Each row has a name. After each piece below comes the name of the row it's from, unless a question asks for something else. Each question is about the rows just above it. Places in a row count from 1.

Nofez: [-42.2 -49.9  63.7  25.8 -46.1   8.0   7.9  56.5  55.5]
zad: [-42.8 -42.8  62.6  55.4  55.4  55.4 -42.8  55.6 -50.7]
bam: [-43.9 -51.9  63.9  25.3  56.4  10.4 -20.5  57.0 -52.2]
dob: [-42.8  55.4 -42.8  55.4  62.6  55.3 -50.7  55.6 -42.8]
One entry of zad was changed: [-42.8 -42.8  62.6  55.4  55.3  55.4 -42.8  55.6 -50.7]. Where, and from what?	5, [55.4]
Go on from [ 62.6  55.3 -50.7] to the end of its row.	[ 55.6 -42.8]
How many times does dob hold [55.3]?	1
One entry of dob was changed: [-42.8  55.3 -42.8  55.4  62.6  55.3 -50.7  55.6 -42.8]. Where, and from what?	2, [55.4]
Count of [55.4] in zad:	3
Which row holds these entries in another order? [-50.7 -42.8 -42.8 -42.8  55.4  55.4  55.4  55.6  62.6]	zad
Changed dob: [-42.9  55.4 -42.8  55.4  62.6  55.3 -50.7  55.6 -42.8]. Place and old value:	1, [-42.8]

Sok: [53.7 56.6 51.9 34.5]
ras: [9.4 8.4 8.4 8.4]
Buno: [-50.9 -56.2  40.6  46.1]
tafu: [46.4 55.3 52.9 38.1]
Zis: [-62.2 -57.5  33.7  25.8]
Noz: [31.9 31.9 31.9 31.9]
bifuz: [-56.3 -53.6   8.3  49.1]
Suk: [-2.9 -5.7 14.7  2.7]
zeg: [-50.2 -62.0  39.5  40.6]
At which places does Noz hold [31.9]?	1 2 3 4
Go on from [-56.3 -53.6   8.3] to the end of its row.	[49.1]
Every place of [46.1] in Buno:	4
Where does [-50.2 -62.0  39.5  40.7] differ from zeg, and what was there?	4, [40.6]
At which places does ras hold [8.4]?	2 3 4

sete: [ -8.8  -4.3 -11.4  35.6 -50.1  14.8 -15.9]
zanal: [-10.5 -24.6  -1.7   0.1  11.5  27.7   3.6]
siz: [-11.9 -11.9 -17.3  30.3 -79.1  13.8  13.8]
Fol: [ 11.9 -24.8   3.9  -2.7 -25.0  32.9   8.8]
rok: [ 46.2  13.7 -12.2 -12.1  46.2 -12.1  -1.6]
lup: [-0.6  5.6 14.4  1.8 54.5  1.1 31.0]
gofa: [ -4.7 -25.0 -10.5 -32.3 -25.0  32.8 -14.2]
Which row holds these entries in another order? [-50.1 -15.9 -11.4  -8.8  -4.3  14.8  35.6]	sete
After [-25.0  32.9], its row goes on with	[8.8]
Every place of [-12.2] in rok:	3
Every place of [13.8] in siz:	6 7
How many times does gofa hold [-25.0]?	2

revo: [ 12.8  12.8 -10.7 -10.7 -10.7   7.4  40.0  12.8 -10.7  -5.4]
vete: [ 12.8  -3.3  33.7  29.8 -10.7   7.4  40.0  53.0 -32.5  62.7]
Folid: [ -5.4 -69.1 -17.1  42.1  -5.4  -5.4  42.1  12.7 -40.0  41.7]
Vade: [ 12.8  -3.3  33.8  29.8 -10.7   7.4  40.0  53.0 -38.1  62.7]
Go on from [ 40.0  53.0 -32.5] to the end of its row.	[62.7]
Times [-5.4] occurs in Folid:	3
One entry of Folid was changed: [ -5.5 -69.1 -17.1  42.1  -5.4  -5.4  42.1  12.7 -40.0  41.7]. Where, and from what?	1, [-5.4]
One entry of Folid was changed: [ -5.4 -69.1 -17.1  42.1  -5.3  -5.4  42.1  12.7 -40.0  41.7]. Where, and from what?	5, [-5.4]
How many times does revo hold [12.8]?	3
[-10.7 -10.7 -10.7 -10.7  -5.4   7.4  12.8  12.8  12.8  40.0] is which row reordered?	revo
At which places does revo hold [-10.7]?	3 4 5 9

